Here is a tiny trained network, its code and every weight. The questions are about switching its units off for an input and a target symbol, where a switched-off unit gives its printed mean instead of its output.

import numpy as np


def w(rows, s, z=0):
    codes = np.array(rows[::2]) - 128.0
    scale = np.full(codes.shape[1], s)
    scale[-1] = z or s
    return codes * scale


def f(y):
    return y / 2 * (1 + np.tanh(0.7978845608 * (y + 0.044715 * y**3)))


def softmax(a):
    e = np.exp(a - a.max(-1, keepdims=True))
    return e / e.sum(-1, keepdims=True)


def log_softmax(a):
    a = a - a.max(-1, keepdims=True)
    return a - np.log(np.exp(a).sum(-1, keepdims=True))


def net(x, mask):
    ids = ['αβγζθλμξπσψω'.index(c) for c in x.split()]
    T = len(ids)
    res = E[ids] + P[:T]
    u = 0
    for l in range(2):
        r = res
        for j in range(2):
            rows = slice(2 * j, 2 * j + 2)
            q, k, v = (r @ M[l][rows].T for M in (Q, K, V))
            z = softmax(np.where(np.tri(T) > 0, q @ k.T / 2**0.5, -1e9)) @ v
            o = O[l][rows]
            res = res + np.where(mask[u + j], z, o[:, -1]) @ o[:, :-1]
        u += 2
        y = f(res @ A[l][:, :-1].T + A[l][:, -1])
        res = res + np.where(mask[u : u + 4], y, B[l][:, -1]) @ B[l][:, :-1]
        u += 4
    return log_softmax(res[-1] @ U[:, :-1].T + U[:, -1])


Q, K, V, O, A, B = {}, {}, {}, {}, {}, {}
E = w([
[192,164,118,104,103,245,47,127,101],'α',
[108,168,170,164,129,140,153,185,218],'β',
[93,65,20,131,148,148,166,152,139],'γ',
[111,56,195,117,142,198,136,180,193],'ζ',
[51,126,80,183,146,145,74,77,94],'θ',
[80,176,146,125,205,175,152,140,38],'λ',
[195,93,174,107,214,122,110,91,107],'μ',
[199,166,84,178,140,95,138,107,172],'ξ',
[147,93,161,225,175,132,88,150,86],'π',
[114,134,124,84,106,146,148,24,195],'σ',
[170,54,173,163,70,184,91,70,192],'ψ',
[112,115,163,161,61,188,192,96,95],'ω',
],0.011)
P = w([
[80,166,100,41,59,2,89,150,92],'0',
[156,191,70,141,187,206,136,104,172],'1',
[159,193,67,146,195,195,174,85,197],'2',
[166,175,108,76,133,132,161,86,109],'3',
[149,159,90,92,149,135,171,97,106],'4',
[119,172,73,113,172,102,190,100,170],'5',
[149,216,92,134,186,171,144,87,130],'6',
[135,195,78,142,176,184,156,71,142],'7',
],0.004)
Q[0] = w([
[171,131,140,169,182,226,147,77,143],'L0H1',
[92,150,93,173,193,179,184,80,200],'L0H1',
[173,191,153,83,86,67,132,173,103],'L0H2',
[128,75,149,66,68,8,80,156,126],'L0H2',
],0.011)
K[0] = w([
[45,78,140,175,60,2,34,183,82],'L0H1',
[196,83,171,57,42,1,142,159,65],'L0H1',
[220,37,85,224,196,195,185,65,74],'L0H2',
[139,219,158,201,215,231,167,62,129],'L0H2',
],0.0076)
V[0] = w([
[146,157,113,9,193,98,115,117,179],'L0H1',
[86,132,114,72,75,210,148,109,148],'L0H1',
[140,144,110,159,95,107,241,199,125],'L0H2',
[173,230,137,129,53,164,74,120,126],'L0H2',
],0.014)
O[0] = w([
[164,223,170,51,99,139,153,57,167,199],'L0H1',
[106,140,166,195,196,40,131,99,121,91],'L0H1',
[254,132,165,139,136,115,119,125,89,255],'L0H2',
[92,201,76,182,94,114,129,200,139,152],'L0H2',
],0.0067,0.00079)
A[0] = w([
[116,89,219,107,120,206,114,243,49,95],'L0N1',
[157,64,198,193,84,121,110,133,254,26],'L0N2',
[164,89,147,4,145,138,229,184,156,3],'L0N3',
[206,42,91,131,101,135,149,94,126,125],'L0N4',
],0.0072,0.0029)
B[0] = w([
[125,112,82,110,174,92,254,207,166,254],'L0N1',
[91,197,180,180,172,132,2,151,173,125],'L0N2',
[125,118,146,96,132,202,57,131,191,126],'L0N3',
[185,57,81,133,58,133,141,106,86,212],'L0N4',
],0.0058,0.0014)
Q[1] = w([
[157,119,82,211,208,251,181,95,194],'L1H1',
[116,89,132,102,28,117,131,146,106],'L1H1',
[115,184,77,194,170,185,87,72,189],'L1H2',
[161,101,111,231,224,219,254,48,161],'L1H2',
],0.009)
K[1] = w([
[75,134,146,76,58,60,135,142,85],'L1H1',
[135,129,138,155,112,200,197,94,158],'L1H1',
[108,119,138,56,66,59,134,161,69],'L1H2',
[83,123,117,79,73,1,17,180,169],'L1H2',
],0.0099)
V[1] = w([
[171,143,96,191,131,204,24,128,136],'L1H1',
[111,191,174,123,179,181,141,154,35],'L1H1',
[117,90,248,83,123,134,131,223,187],'L1H2',
[174,147,185,147,112,98,235,159,182],'L1H2',
],0.013)
O[1] = w([
[119,154,121,106,72,96,5,124,143,67],'L1H1',
[128,114,168,168,1,131,202,124,126,254],'L1H1',
[146,136,65,204,181,138,163,6,216,50],'L1H2',
[168,163,106,186,175,253,118,154,124,157],'L1H2',
],0.0059,0.0051)
A[1] = w([
[96,116,156,46,64,20,117,213,117,27],'L1N1',
[181,2,142,172,18,115,9,108,215,4],'L1N2',
[22,141,42,228,81,148,69,8,21,121],'L1N3',
[47,66,120,231,192,22,163,5,160,44],'L1N4',
],0.0067,0.003)
B[1] = w([
[202,132,136,175,220,245,153,136,245,232],'L1N1',
[116,171,80,209,208,254,193,14,63,143],'L1N2',
[111,134,130,69,90,23,137,175,105,242],'L1N3',
[108,120,148,172,110,242,67,98,59,252],'L1N4',
],0.0066,0.0019)
U = w([
[105,184,159,157,114,89,123,160,189,57],'α',
[230,198,66,162,128,51,135,116,143,174],'β',
[200,95,182,73,168,82,107,84,90,214],'γ',
[131,125,133,150,120,144,108,84,126,12],'ζ',
[109,82,174,120,149,153,115,154,185,21],'θ',
[144,110,178,142,42,115,184,121,116,250],'λ',
[102,166,107,53,94,112,140,62,168,72],'μ',
[167,166,120,81,87,175,80,169,100,147],'ξ',
[132,64,2,89,127,129,152,153,125,128],'π',
[89,201,125,90,188,122,188,140,81,50],'σ',
[62,134,115,134,112,64,84,111,117,204],'ψ',
[157,79,145,215,151,81,102,190,83,104],'ω',
],0.0068,0.0021)

Each question gives the input, a string of symbols that net reads in full, and the target symbol t.
The units are the heads (2 rows each of Q, K, V and O) and the neurons (one row each of A and B). Each row of codes is followed by its name. A weight is (code - 128) times the scale printed after its matrix; where a second scale follows, it is the last column's (O, A, B and U).
mask holds one flag per unit, layer by layer, with each layer's heads first. A switched-off unit (its flag False) gives its mean, the last column of its rows in O or B, instead of its output. The means were averaged over made-up inputs and are rounded, as every weight is.
A unit's drop is (log p(t) with every unit on - log p(t) with that unit switched off) / (log p(t) with every unit on - log p(t) with every unit switched off).
The circuit of an input: a set's keep is (log p(t) with only the set's units on - log p(t) with every unit switched off) / (log p(t) with every unit on - log p(t) with every unit switched off). Starting from all 12 units, units are removed one at a time, each time the one whose removal leaves the highest keep (on an exact tie, the one counted first), for as long as the keep stays at least 0.8.
units of the circuit, in order: the units of the circuit, biggest drop first
unit that matters most: the unit with the biggest drop
k most important neurons: the k neurons with the biggest drops, biggest first
k most important neurons of layer l: the k neurons of layer l with the biggest drops, biggest first
heads that matter: for each layer, one digit per head in row order, 1 if its drop is at least 0.15 and else 0, layers parted by /
drop of u: that unit's drop, to one decimal
input λ λ σ, target λ: heads that matter : 00 / 10
input ξ γ β ψ α ξ ξ λ, target ξ: units of the circuit, in order : [L1H2 L1H1 L0H2]
input σ λ ξ, target σ: units of the circuit, in order : [L1H1 L0H1 L0H2]
input ξ ξ θ, target ξ: unit that matters most : L1H2
input λ γ α, target λ: units of the circuit, in order : [L1H1 L1H2]
input θ α γ γ, target θ: units of the circuit, in order : [L1N1 L1H2 L0H2]
input μ λ ψ, target μ: units of the circuit, in order : [L0H1 L0H2 L1H2]
input σ λ β σ β γ, target σ: units of the circuit, in order : [L0H1 L1H1]
input ζ λ ψ, target ζ: units of the circuit, in order : [L1H2 L1N4 L1N2]
input ξ λ λ, target ξ: units of the circuit, in order : [L1H2 L0H1 L0H2]
input ξ ω ψ, target ξ: units of the circuit, in order : [L1H2 L0H2 L0H1]
input ψ ω β, target ψ: 2 most important neurons of layer 0 : [L0N2 L0N1]
input μ γ σ, target μ: units of the circuit, in order : [L0H1 L1H2 L0H2]
input γ α ψ, target γ: units of the circuit, in order : [L0H2 L1H1]
input ω ξ γ, target ω: units of the circuit, in order : [L0H1 L0H2]
input ω ψ λ, target ω: units of the circuit, in order : [L0H1]
input ζ λ β γ λ ω, target ζ: heads that matter : 01 / 01
input ω λ π, target ω: heads that matter : 10 / 00
input λ ψ ξ λ λ π, target λ: heads that matter : 00 / 10
input γ γ μ, target γ: unit that matters most : L0H2
input γ γ σ λ λ λ λ, target γ: heads that matter : 01 / 00
input ψ ξ ξ, target ψ: heads that matter : 11 / 11
input σ π ω, target σ: heads that matter : 11 / 10
input μ λ ξ, target μ: 2 most important neurons of layer 0 : [L0N3 L0N1]
input ζ ξ ξ, target ζ: drop of L1H2 : 0.9
input μ λ β β σ σ, target μ: drop of L0N3 : 0.2
input γ γ λ α, target γ: drop of L0H1 : 0.1
input ξ ξ π, target ξ: drop of L0H1 : 0.3
input ψ λ θ, target ψ: most important neuron : [L1N3]
